Here is a tiny trained network, its code and every weight. The questions are about switching its units off for an input and a class, where a switched-off unit gives its printed mean instead of its output.

import numpy as np


def w(rows, s, z=0):
    codes = np.array(rows[::2]) - 128.0
    scale = np.full(codes.shape[1], s)
    scale[-1] = z or s
    return codes * scale


def f(y):
    return np.maximum(y, 0)


def log_softmax(a):
    a = a - a.max(-1, keepdims=True)
    return a - np.log(np.exp(a).sum(-1, keepdims=True))


def net(x, mask):
    res = np.array(x, float).reshape(1, 5) / 4 @ E
    y = f(res @ A[0][:, :-1].T + A[0][:, -1])
    res = res + np.where(mask, y, B[0][:, -1]) @ B[0][:, :-1]
    return log_softmax(res[-1] @ U[:, :-1].T + U[:, -1])


A, B = {}, {}
E = w([
[198,81,219,153,199,182,181,66,149,201],'x0',
[155,67,166,205,200,37,202,240,61,134],'x1',
[46,104,191,47,67,176,105,253,65,194],'x2',
[174,117,87,130,186,146,19,254,219,112],'x3',
[99,145,102,210,146,176,148,120,149,109],'x4',
],0.0099)
A[0] = w([
[154,196,129,97,55,99,180,64,55,190,48],'n1',
[160,189,113,117,88,133,210,113,108,172,54],'n2',
[158,143,125,87,59,186,140,50,118,130,95],'n3',
[94,104,112,108,120,109,190,89,103,145,77],'n4',
[124,3,99,167,99,123,186,203,65,123,211],'n5',
[127,66,114,112,17,248,108,128,143,152,126],'n6',
[124,136,58,162,72,36,175,181,144,141,143],'n7',
[70,132,197,111,103,125,87,209,182,190,79],'n8',
[103,130,91,102,142,143,193,91,95,149,41],'n9',
[143,117,102,110,189,134,74,175,214,188,78],'n10',
[222,50,160,128,135,157,125,69,91,189,95],'n11',
[115,78,112,164,179,90,232,192,97,139,164],'n12',
[113,190,111,111,79,195,99,65,176,177,159],'n13',
[181,91,228,153,133,203,141,102,203,218,113],'n14',
[33,226,150,149,135,115,215,106,41,120,76],'n15',
[134,137,75,107,149,133,146,168,173,119,253],'n16',
[220,73,146,131,135,136,94,107,166,237,117],'n17',
[110,145,142,135,89,195,54,73,154,161,119],'n18',
[198,177,35,85,125,121,131,46,165,119,86],'n19',
[232,139,49,133,119,41,172,74,188,112,15],'n20',
[196,122,211,159,137,182,132,116,187,194,119],'n21',
[148,133,183,75,171,165,156,84,168,132,128],'n22',
[255,112,60,160,110,55,121,48,148,84,20],'n23',
[92,148,92,131,156,64,79,134,169,120,95],'n24',
[186,72,185,211,159,70,190,159,131,128,157],'n25',
[46,86,187,106,120,162,24,165,72,211,182],'n26',
[35,159,104,94,112,35,143,164,151,13,15],'n27',
[73,153,38,52,95,104,132,140,154,87,194],'n28',
[85,139,99,57,82,122,110,68,169,188,179],'n29',
[92,66,138,141,132,118,126,46,34,116,30],'n30',
[92,151,156,106,83,237,134,181,40,161,131],'n31',
[164,92,163,173,179,74,146,175,74,123,190],'n32',
[157,80,105,120,162,146,66,171,231,166,142],'n33',
[109,14,143,99,182,181,184,112,174,127,86],'n34',
[187,158,100,61,95,222,97,139,236,131,125],'n35',
[157,104,144,147,185,146,51,198,182,152,73],'n36',
[129,189,101,157,34,100,109,152,133,110,202],'n37',
[121,115,124,167,195,77,73,127,128,117,6],'n38',
[88,148,94,148,53,53,57,129,92,37,94],'n39',
[57,133,204,132,133,111,157,51,81,136,2],'n40',
],0.0082,0.00097)
B[0] = w([
[93,151,112,171,164,79,73,172,111,153,206],'n1',
[105,176,103,196,128,83,59,178,95,144,168],'n2',
[172,140,125,104,61,83,113,175,70,102,207],'n3',
[118,178,142,149,133,107,95,192,115,153,173],'n4',
[205,36,171,69,113,136,136,171,89,35,235],'n5',
[198,99,208,99,147,194,180,121,105,48,203],'n6',
[114,35,106,73,130,137,150,32,179,100,197],'n7',
[132,133,158,159,169,185,138,113,91,156,224],'n8',
[139,175,93,134,105,62,89,149,69,132,166],'n9',
[120,211,97,174,144,101,52,194,58,146,219],'n10',
[70,117,138,100,99,96,148,69,159,168,206],'n11',
[170,80,116,104,62,134,125,119,82,72,240],'n12',
[212,70,102,126,26,91,134,130,106,42,227],'n13',
[39,45,41,84,142,124,149,52,182,217,230],'n14',
[106,197,109,199,127,104,72,160,141,151,214],'n15',
[114,145,107,148,73,105,102,94,118,124,180],'n16',
[103,115,106,140,99,133,102,76,160,162,205],'n17',
[204,111,81,92,63,131,158,152,100,42,205],'n18',
[179,130,175,135,180,182,206,152,129,88,235],'n19',
[173,199,177,113,184,223,214,137,138,169,239],'n20',
[95,113,56,94,94,104,121,74,200,181,213],'n21',
[131,100,119,118,94,111,111,49,168,129,182],'n22',
[145,155,220,151,210,250,143,115,115,134,250],'n23',
[71,146,164,121,163,116,96,107,130,164,187],'n24',
[167,132,111,72,123,107,140,98,153,75,247],'n25',
[123,165,132,96,175,210,201,137,101,138,248],'n26',
[53,89,53,89,103,135,138,74,159,180,227],'n27',
[99,112,103,117,103,126,151,75,177,121,229],'n28',
[191,114,107,112,141,131,110,131,158,99,208],'n29',
[131,185,113,152,129,92,57,185,90,142,184],'n30',
[154,155,171,111,244,254,197,149,141,158,232],'n31',
[192,69,109,113,63,94,122,116,98,71,234],'n32',
[104,170,76,184,147,92,68,122,80,120,230],'n33',
[82,132,105,92,112,130,120,81,226,151,184],'n34',
[182,139,112,132,80,60,133,175,83,78,232],'n35',
[112,196,91,123,155,86,90,195,80,191,232],'n36',
[63,52,94,123,134,141,175,94,164,174,200],'n37',
[190,169,172,147,107,162,96,164,91,103,180],'n38',
[69,113,57,105,111,158,146,52,195,193,233],'n39',
[124,165,106,178,157,97,89,143,93,133,195],'n40',
],0.0061,0.012)
U = w([
[240,74,132,97,84,103,129,147,138,42,195],'0',
[53,85,85,96,125,122,125,76,237,186,184],'1',
[136,244,109,171,152,77,24,189,108,163,2],'2',
[179,168,223,117,221,212,194,148,160,130,99],'3',
],0.011,0.00073)

Each question gives the input, the list of numbers given to net, and the class t.
The units are the neurons (one row each of A and B). Each row of codes is followed by its name. A weight is (code - 128) times the scale printed after its matrix; where a second scale follows, it is the last column's (A, B and U).
mask holds one flag per neuron, in row order. A switched-off neuron (its flag False) gives its mean, the last column of its row in B, instead of its output. The means were averaged over made-up inputs and are rounded, as every weight is.
A unit's drop is (log p(t) with every unit on - log p(t) with that unit switched off) / (log p(t) with every unit on - log p(t) with every unit switched off).
The circuit of an input: a set's keep is (log p(t) with only the set's units on - log p(t) with every unit switched off) / (log p(t) with every unit on - log p(t) with every unit switched off). Starting from the 12 units with the biggest drops (on a tie, the unit counted first), units are removed one at a time, each time the one whose removal leaves the highest keep (on an exact tie, the one counted first), for as long as the keep stays at least 0.8.
circuit, biggest first: the units of the circuit, biggest drop first
most important unit: the unit with the biggest drop
top k neurons: the k neurons with the biggest drops, biggest first
drop of u: that unit's drop, to one decimal
input [-1,7,1,-8,3], class 2: most important unit : n15
input [0,-5,-7,-1,7], class 3: top 2 neurons : n23, n20
input [7,6,6,7,-2], class 1: top 3 neurons : n14, n21, n34
input [3,-6,-8,-5,1], class 3: top 2 neurons : n23, n20
input [-6,-5,7,-2,-2], class 3: top 3 neurons : n31, n6, n26
input [3,2,7,7,5], class 2: top 3 neurons : n36, n10, n33
input [4,-8,6,8,-6], class 0: top 2 neurons : n6, n18
input [7,-1,7,2,2], class 1: top 4 neurons : n14, n21, n23, n20
input [3,6,-8,3,1], class 3: top 3 neurons : n23, n20, n13
input [5,5,1,0,2], class 0: top 3 neurons : n5, n32, n12
input [-6,-7,-8,3,4], class 3: top 3 neurons : n23, n20, n19
input [-6,-3,7,4,-5], class 3: top 3 neurons : n31, n26, n6
input [8,-3,8,-4,1], class 1: top 3 neurons : n14, n21, n23
input [8,3,8,1,1], class 1: circuit, biggest first : n14
input [-7,5,-3,8,-6], class 2: top 4 neurons : n10, n36, n14, n38
input [-3,-6,-5,5,8], class 0: top 2 neurons : n13, n35
input [-5,5,-7,1,7], class 3: top 2 neurons : n23, n20
input [1,0,2,-3,8], class 2: drop of n25 : 0.0
input [-2,-1,3,2,5], class 3: drop of n6 : 0.1
input [4,-3,-6,-5,-8], class 3: circuit, biggest first : n23
input [-8,5,3,-7,-6], class 1: drop of n27 : 0.2
input [7,-1,7,-8,-6], class 2: drop of n1 : 0.2
